Below are the code and all the weights of a small trained network. Each question names an input and a class and asks about switching units off, where a switched-off unit gives its printed mean instead of its output.

import numpy as np


def w(rows, s, z=0):
    codes = np.array(rows[::2]) - 128.0
    scale = np.full(codes.shape[1], s)
    scale[-1] = z or s
    return codes * scale


def f(y):
    return np.maximum(y, 0)


def log_softmax(a):
    a = a - a.max(-1, keepdims=True)
    return a - np.log(np.exp(a).sum(-1, keepdims=True))


def net(x, mask):
    res = np.array(x, float).reshape(1, 4) / 4 @ E
    y = f(res @ A[0][:, :-1].T + A[0][:, -1])
    res = res + np.where(mask, y, B[0][:, -1]) @ B[0][:, :-1]
    return log_softmax(res[-1] @ U[:, :-1].T + U[:, -1])


A, B = {}, {}
E = w([
[165,183,159,157,254,157,33,207,125,156,54,98],'x0',
[221,188,59,126,149,66,183,146,137,243,169,151],'x1',
[61,145,60,31,132,75,172,163,140,126,47,41],'x2',
[148,141,200,120,161,104,186,185,223,45,207,85],'x3',
],0.0072)
A[0] = w([
[201,113,175,208,113,191,123,87,102,123,204,162,108],'N1',
[179,165,75,115,154,109,153,132,154,177,165,135,77],'N2',
[117,130,80,144,86,140,96,76,53,158,68,135,85],'N3',
[155,108,145,192,106,167,96,122,108,151,175,216,92],'N4',
[84,156,80,46,124,89,169,149,139,122,75,34,63],'N5',
[133,101,179,145,154,92,185,175,187,87,192,92,63],'N6',
[74,94,146,143,95,164,110,92,135,62,107,102,94],'N7',
[82,130,61,65,147,98,172,129,144,117,72,73,40],'N8',
[54,82,181,131,151,194,112,113,136,64,92,122,118],'N9',
[101,125,81,127,74,140,82,74,69,184,61,176,56],'N10',
[183,191,82,134,137,68,176,153,138,180,146,168,83],'N11',
[190,114,152,189,111,157,93,99,131,109,181,198,64],'N12',
[177,136,173,188,136,175,102,94,137,139,200,189,93],'N13',
[146,74,86,124,91,130,99,90,111,163,80,140,75],'N14',
[122,39,95,105,59,97,198,47,129,106,160,146,143],'N15',
[157,148,109,151,136,98,147,123,144,173,136,137,254],'N16',
[81,105,103,97,6,106,194,56,135,119,213,169,98],'N17',
[142,168,169,152,255,143,26,210,132,155,76,98,78],'N18',
[155,180,151,134,196,155,64,153,119,140,67,120,53],'N19',
[17,111,162,135,124,173,65,100,132,61,95,107,86],'N20',
[65,64,176,106,117,169,88,114,107,87,109,111,84],'N21',
[126,95,163,101,111,154,111,125,118,85,95,133,69],'N22',
[87,149,57,40,126,91,168,157,143,118,71,41,110],'N23',
[141,125,106,127,111,128,112,91,69,196,110,146,69],'N24',
[112,97,123,105,73,92,175,71,134,130,154,150,48],'N25',
[170,142,176,139,139,102,186,165,156,80,195,59,82],'N26',
[205,184,81,127,128,65,153,126,131,188,170,131,44],'N27',
[182,151,123,135,138,91,140,119,139,160,150,168,88],'N28',
[177,99,183,191,128,153,107,100,136,133,192,194,89],'N29',
[160,154,168,143,141,140,169,184,185,77,200,112,133],'N30',
[191,167,77,125,140,76,168,134,112,179,167,147,91],'N31',
[76,96,125,111,42,105,175,81,130,129,178,153,63],'N32',
[158,162,182,95,144,88,172,144,205,70,179,95,83],'N33',
[98,140,100,39,95,98,150,143,116,137,80,62,71],'N34',
[125,153,151,144,144,143,173,155,139,100,130,133,89],'N35',
[113,116,63,137,105,145,99,66,44,173,80,177,109],'N36',
[60,75,213,159,107,178,98,130,85,47,95,116,55],'N37',
[112,100,134,102,46,101,169,77,135,138,171,145,46],'N38',
[153,146,197,95,151,89,187,159,170,79,184,97,81],'N39',
],0.007,0.0077)
B[0] = w([
[56,174,127,117,111,41,151,105,110,55,27,188,206],'N1',
[185,115,178,65,64,113,151,89,51,91,196,89,175],'N2',
[97,52,94,115,155,181,92,218,130,173,160,176,187],'N3',
[60,167,130,113,114,94,157,140,117,73,87,185,185],'N4',
[60,188,127,120,105,46,108,110,74,36,66,207,204],'N5',
[97,78,83,83,158,193,93,189,86,185,164,189,183],'N6',
[194,138,171,74,91,122,176,84,104,124,183,76,187],'N7',
[67,206,115,93,145,69,73,163,43,63,117,184,179],'N8',
[195,126,184,79,76,129,189,95,124,150,169,91,211],'N9',
[82,48,105,99,177,189,82,243,94,180,177,188,189],'N10',
[186,111,190,40,72,119,162,73,73,109,200,83,193],'N11',
[63,186,127,103,124,44,111,123,72,47,82,176,177],'N12',
[62,189,110,132,111,47,134,116,106,40,61,201,189],'N13',
[112,96,131,99,162,163,96,204,112,164,146,166,161],'N14',
[148,187,58,212,209,145,103,99,209,174,78,43,249],'N15',
[166,78,202,120,72,130,225,44,226,138,88,96,245],'N16',
[174,204,80,219,222,148,57,76,185,175,111,43,254],'N17',
[187,241,26,254,221,134,74,74,200,186,133,38,242],'N18',
[165,198,42,209,220,137,61,126,146,160,154,64,184],'N19',
[187,116,168,67,76,114,185,76,94,145,212,89,207],'N20',
[200,129,180,69,69,107,196,107,70,149,189,84,188],'N21',
[159,162,152,83,132,112,120,119,68,156,188,106,149],'N22',
[45,171,164,125,87,63,151,98,117,20,52,181,230],'N23',
[125,76,120,96,130,159,103,205,107,155,190,156,164],'N24',
[131,191,113,159,186,123,32,170,120,133,204,73,173],'N25',
[84,67,103,132,146,192,79,188,92,187,156,182,187],'N26',
[189,138,188,63,73,127,152,109,19,114,234,82,180],'N27',
[154,135,175,86,94,114,137,122,115,127,162,105,157],'N28',
[50,181,117,102,94,68,138,127,100,52,45,177,190],'N29',
[99,73,115,123,148,188,119,168,136,186,96,173,205],'N30',
[190,107,192,64,59,134,171,104,69,118,202,56,191],'N31',
[181,208,71,200,209,140,76,134,151,156,154,58,199],'N32',
[80,53,95,127,143,200,71,217,86,184,163,190,195],'N33',
[63,167,140,140,121,63,97,136,119,82,98,190,185],'N34',
[115,117,90,105,145,148,99,158,115,168,154,138,142],'N35',
[97,37,103,143,126,204,126,204,135,154,157,190,210],'N36',
[191,129,183,58,98,105,173,105,87,128,207,91,203],'N37',
[167,203,82,158,212,127,38,140,128,151,150,87,181],'N38',
[111,55,102,124,152,177,77,219,103,157,154,190,190],'N39',
],0.0054,0.0085)
U = w([
[174,215,75,207,205,132,115,105,171,149,124,66,105],'0',
[38,179,133,121,90,29,145,121,107,71,62,199,103],'1',
[220,107,186,74,48,123,176,102,91,134,192,90,108],'2',
[79,10,98,126,149,219,119,199,117,159,148,196,113],'3',
[134,54,164,168,74,160,207,71,255,138,37,121,250],'4',
],0.0096,0.018)

Each question gives the input, the list of numbers given to net, and the class t.
The units are the neurons (one row each of A and B). Each row of codes is followed by its name. A weight is (code - 128) times the scale printed after its matrix; where a second scale follows, it is the last column's (A, B and U).
mask holds one flag per neuron, in row order. A switched-off neuron (its flag False) gives its mean, the last column of its row in B, instead of its output. The means were averaged over made-up inputs and are rounded, as every weight is.
A unit's drop is (log p(t) with every unit on - log p(t) with that unit switched off) / (log p(t) with every unit on - log p(t) with every unit switched off).
The circuit of an input: a set's keep is (log p(t) with only the set's units on - log p(t) with every unit switched off) / (log p(t) with every unit on - log p(t) with every unit switched off). Starting from the 12 units with the biggest drops (on a tie, the unit counted first), units are removed one at a time, each time the one whose removal leaves the highest keep (on an exact tie, the one counted first), for as long as the keep stays at least 0.8.
units of the circuit, in order: the units of the circuit, biggest drop first
most important unit: the unit with the biggest drop
k most important neurons: the k neurons with the biggest drops, biggest first
drop of u: that unit's drop, to one decimal
input [1,-4,-7,7], class 1: 4 most important neurons -> N1; N13; N29; N12
input [-2,-2,-4,4], class 1: units of the circuit, in order -> N1; N29
input [0,-6,-6,-3], class 1: units of the circuit, in order -> N1
input [-2,5,-7,7], class 1: units of the circuit, in order -> N1; N13
input [3,-2,1,4], class 3: 2 most important neurons -> N17; N15
input [-5,4,2,0], class 0: 2 most important neurons -> N17; N15
input [7,-1,4,-8], class 3: 4 most important neurons -> N10; N36; N3; N17
input [-6,8,-8,5], class 1: 2 most important neurons -> N1; N13
input [-8,0,-8,0], class 0: 4 most important neurons -> N17; N15; N32; N38
input [-2,3,6,-7], class 3: 2 most important neurons -> N10; N36
input [6,-5,4,7], class 3: 2 most important neurons -> N33; N17
input [-7,3,-4,-7], class 0: 3 most important neurons -> N17; N15; N32
input [-2,-4,6,7], class 3: 3 most important neurons -> N33; N39; N6
input [-2,6,-7,-8], class 3: most important unit -> N36
input [4,-3,-5,-1], class 1: 2 most important neurons -> N17; N15
input [-3,-8,4,8], class 2: drop of N37 -> 0.7
input [-8,-6,7,-2], class 0: drop of N15 -> 0.2
input [-2,-2,-5,-5], class 1: drop of N6 -> 0.1
input [-8,-1,8,1], class 0: drop of N15 -> 0.8
input [6,-1,-6,7], class 3: most important neuron -> N30
